Here is a tiny trained network, its code and every weight. The questions are about switching its units off for an input and a target symbol, where a switched-off unit gives its printed mean instead of its output.

import numpy as np


def w(rows, s, z=0):
    codes = np.array(rows[::2]) - 128.0
    scale = np.full(codes.shape[1], s)
    scale[-1] = z or s
    return codes * scale


def f(y):
    return y / 2 * (1 + np.tanh(0.7978845608 * (y + 0.044715 * y**3)))


def softmax(a):
    e = np.exp(a - a.max(-1, keepdims=True))
    return e / e.sum(-1, keepdims=True)


def log_softmax(a):
    a = a - a.max(-1, keepdims=True)
    return a - np.log(np.exp(a).sum(-1, keepdims=True))


def net(x, mask):
    ids = ['αβδηθλξπτψω'.index(c) for c in x.split()]
    T = len(ids)
    res = E[ids] + P[:T]
    u = 0
    for l in range(2):
        r = res
        for j in range(3):
            rows = slice(3 * j, 3 * j + 3)
            q, k, v = (r @ M[l][rows].T for M in (Q, K, V))
            z = softmax(np.where(np.tri(T) > 0, q @ k.T / 3**0.5, -1e9)) @ v
            o = O[l][rows]
            res = res + np.where(mask[u + j], z, o[:, -1]) @ o[:, :-1]
        u += 3
        y = f(res @ A[l][:, :-1].T + A[l][:, -1])
        res = res + np.where(mask[u : u + 4], y, B[l][:, -1]) @ B[l][:, :-1]
        u += 4
    return log_softmax(res[-1] @ U[:, :-1].T + U[:, -1])


Q, K, V, O, A, B = {}, {}, {}, {}, {}, {}
E = w([
[114,145,146,65,130],'α',
[155,168,101,90,167],'β',
[84,82,131,53,155],'δ',
[112,31,133,72,146],'η',
[132,181,174,98,76],'θ',
[144,119,198,199,98],'λ',
[203,94,153,85,114],'ξ',
[65,39,223,116,116],'π',
[135,115,172,170,205],'τ',
[41,163,193,101,168],'ψ',
[163,246,182,159,152],'ω',
],0.013)
P = w([
[107,107,67,145,104],'0',
[161,88,103,151,115],'1',
[148,104,126,134,134],'2',
[149,115,146,125,141],'3',
[155,120,167,118,150],'4',
[151,123,184,110,157],'5',
[155,133,197,102,168],'6',
[152,134,211,94,175],'7',
[153,139,228,98,181],'8',
[152,143,240,89,185],'9',
[142,142,248,83,184],'10',
],0.012)
Q[0] = w([
[49,151,39,155,87],'L0H1',
[144,75,211,164,87],'L0H1',
[212,119,151,125,87],'L0H1',
[184,147,245,101,199],'L0H2',
[131,87,45,117,163],'L0H2',
[120,180,163,199,158],'L0H2',
[146,139,177,98,180],'L0H3',
[134,149,99,135,109],'L0H3',
[26,166,145,174,150],'L0H3',
],0.013)
K[0] = w([
[152,91,4,111,70],'L0H1',
[125,152,135,122,180],'L0H1',
[106,114,162,128,170],'L0H1',
[134,134,231,104,167],'L0H2',
[107,133,90,151,70],'L0H2',
[167,169,128,86,151],'L0H2',
[150,143,177,79,160],'L0H3',
[136,124,121,149,135],'L0H3',
[66,155,168,150,163],'L0H3',
],0.02)
V[0] = w([
[77,132,147,59,92],'L0H1',
[126,95,160,181,209],'L0H1',
[123,97,180,163,1],'L0H1',
[186,103,174,190,61],'L0H2',
[226,134,123,78,139],'L0H2',
[131,230,135,160,101],'L0H2',
[207,143,170,48,137],'L0H3',
[69,169,63,154,82],'L0H3',
[119,117,125,147,121],'L0H3',
],0.01)
O[0] = w([
[60,143,188,47,119,106],'L0H1',
[114,75,113,200,220,210],'L0H1',
[123,98,192,149,66,125],'L0H1',
[93,132,118,234,83,169],'L0H2',
[47,204,37,138,104,182],'L0H2',
[206,249,160,157,146,102],'L0H2',
[1,150,99,189,83,245],'L0H3',
[229,112,163,89,136,1],'L0H3',
[165,125,132,126,136,114],'L0H3',
],0.0076,0.0088)
A[0] = w([
[109,186,3,141,124,18],'L0N1',
[117,112,188,133,9,55],'L0N2',
[180,125,87,140,108,179],'L0N3',
[123,127,32,21,78,1],'L0N4',
],0.0064,0.0036)
B[0] = w([
[164,110,194,152,123,252],'L0N1',
[133,129,111,85,60,207],'L0N2',
[139,173,106,190,150,117],'L0N3',
[254,57,31,61,115,117],'L0N4',
],0.0075,0.002)
Q[1] = w([
[221,74,153,122,44],'L1H1',
[197,107,142,206,158],'L1H1',
[220,112,61,95,125],'L1H1',
[210,181,98,57,123],'L1H2',
[159,59,58,129,95],'L1H2',
[208,82,131,106,205],'L1H2',
[254,181,86,121,114],'L1H3',
[142,89,107,127,209],'L1H3',
[19,48,85,205,76],'L1H3',
],0.0089)
K[1] = w([
[3,180,106,180,181],'L1H1',
[55,152,153,73,108],'L1H1',
[44,125,172,205,107],'L1H1',
[39,108,80,197,122],'L1H2',
[81,157,161,172,148],'L1H2',
[43,161,99,140,90],'L1H2',
[204,83,102,109,106],'L1H3',
[183,163,117,135,140],'L1H3',
[20,153,207,211,199],'L1H3',
],0.011)
V[1] = w([
[85,143,82,182,146],'L1H1',
[199,104,200,173,130],'L1H1',
[145,162,154,105,217],'L1H1',
[107,214,170,120,69],'L1H2',
[132,107,145,59,112],'L1H2',
[60,49,167,153,137],'L1H2',
[147,131,247,130,94],'L1H3',
[65,206,86,98,50],'L1H3',
[2,66,119,104,117],'L1H3',
],0.0081)
O[1] = w([
[67,122,87,164,127,114],'L1H1',
[100,146,194,170,143,147],'L1H1',
[87,122,135,96,202,74],'L1H1',
[66,134,140,95,60,72],'L1H2',
[176,146,129,83,119,134],'L1H2',
[191,60,147,142,134,141],'L1H2',
[121,147,177,127,83,106],'L1H3',
[151,146,74,96,44,147],'L1H3',
[255,68,109,120,108,251],'L1H3',
],0.0089,0.012)
A[1] = w([
[111,49,121,95,125,44],'L1N1',
[119,142,77,94,150,165],'L1N2',
[136,96,156,99,136,2],'L1N3',
[250,182,135,160,146,73],'L1N4',
],0.011,0.0086)
B[1] = w([
[8,148,112,116,114,162],'L1N1',
[176,173,85,133,132,161],'L1N2',
[102,168,104,159,138,129],'L1N3',
[15,120,118,102,110,253],'L1N4',
],0.012,0.0073)
U = w([
[164,155,143,66,162,155],'α',
[163,209,92,132,182,156],'β',
[79,114,101,54,176,93],'δ',
[41,83,79,111,158,2],'η',
[126,189,189,90,104,159],'θ',
[131,139,224,212,120,160],'λ',
[127,113,42,193,90,186],'ξ',
[59,34,202,100,112,21],'π',
[107,102,101,200,228,118],'τ',
[178,130,252,22,202,212],'ψ',
[10,214,112,175,144,58],'ω',
],0.0045,0.0072)

Each question gives the input, a string of symbols that net reads in full, and the target symbol t.
The units are the heads (3 rows each of Q, K, V and O) and the neurons (one row each of A and B). Each row of codes is followed by its name. A weight is (code - 128) times the scale printed after its matrix; where a second scale follows, it is the last column's (O, A, B and U).
mask holds one flag per unit, layer by layer, with each layer's heads first. A switched-off unit (its flag False) gives its mean, the last column of its rows in O or B, instead of its output. The means were averaged over made-up inputs and are rounded, as every weight is.
A unit's drop is (log p(t) with every unit on - log p(t) with that unit switched off) / (log p(t) with every unit on - log p(t) with every unit switched off).
The circuit of an input: a set's keep is (log p(t) with only the set's units on - log p(t) with every unit switched off) / (log p(t) with every unit on - log p(t) with every unit switched off). Starting from the 12 units with the biggest drops (on a tie, the unit counted first), units are removed one at a time, each time the one whose removal leaves the highest keep (on an exact tie, the one counted first), for as long as the keep stays at least 0.8.
circuit, biggest first: the units of the circuit, biggest drop first
unit that matters most: the unit with the biggest drop
top k neurons: the k neurons with the biggest drops, biggest first
k most important neurons of layer l: the k neurons of layer l with the biggest drops, biggest first
which heads matter: for each layer, one digit per head in row order, 1 if its drop is at least 0.15 and else 0, layers parted by /
input ξ λ λ ξ ξ ξ ξ λ, target ξ: which heads matter => 010 / 101
input β λ ξ η ξ θ β α τ η, target τ: circuit, biggest first => L0H1, L1H3
input τ δ α, target τ: which heads matter => 001 / 111
input δ α ξ ξ τ λ τ ξ τ λ π, target τ: circuit, biggest first => L0H1, L1H3
input λ ω β, target ω: top neuron => L0N3
input ω τ λ β β θ, target ω: circuit, biggest first => L0H2, L1H2, L1H3, L0H3
input ξ θ ξ δ λ ξ ξ λ θ, target ξ: which heads matter => 010 / 101
input ξ τ θ α ξ ξ ξ η, target ξ: circuit, biggest first => L0H3, L1H3, L0H2
input ξ θ ξ π λ ξ ξ δ, target ξ: which heads matter => 001 / 101
input λ ξ λ α ξ ω λ θ ξ ξ δ, target ξ: which heads matter => 001 / 001
input ξ β β α θ π τ ξ ξ η, target ξ: circuit, biggest first => L0H3, L1H3
input β η ξ τ ξ δ ω λ β, target β: which heads matter => 111 / 111
input ψ λ ω τ ξ ψ λ θ, target ψ: circuit, biggest first => L0H2, L0H3, L1H1, L0H1
input ξ ω ω ξ ξ λ β ξ λ θ, target ξ: circuit, biggest first => L1H1, L1H3, L0H2, L0H3
input τ ξ λ, target τ: unit that matters most => L0H3
input ξ λ ξ θ λ ξ τ λ β ξ, target ξ: which heads matter => 011 / 100
input λ θ ω δ β β β λ θ, target λ: circuit, biggest first => L0H3, L1H1, L0H2, L0H1
input λ ξ π, target π: circuit, biggest first => L0H2, L0H1
input β ξ ω ξ, target ω: circuit, biggest first => L1H3, L0H2
input τ ξ β ω τ ξ ξ, target τ: which heads matter => 101 / 110
input θ λ ξ ξ ψ, target ψ: circuit, biggest first => L0H3, L0H2, L0H1
input ξ λ τ ξ, target τ: which heads matter => 101 / 001
input δ λ η ω, target ω: most important neuron of layer 0 => L0N4
input ω ξ β, target ω: circuit, biggest first => L0H2, L1H2, L1H3
input λ β η ψ θ, target ψ: which heads matter => 011 / 000
input τ π η ξ τ, target τ: circuit, biggest first => L0H1, L1H3, L0H3, L1H2
input τ ξ ξ β α ω ξ λ ξ τ π, target τ: circuit, biggest first => L0H3, L0H1, L1H2, L1H3
input λ δ λ, target λ: circuit, biggest first => L0H3, L1H3, L0H2, L0H1
input β ξ τ λ ξ ξ θ λ η ω α, target β: which heads matter => 110 / 110
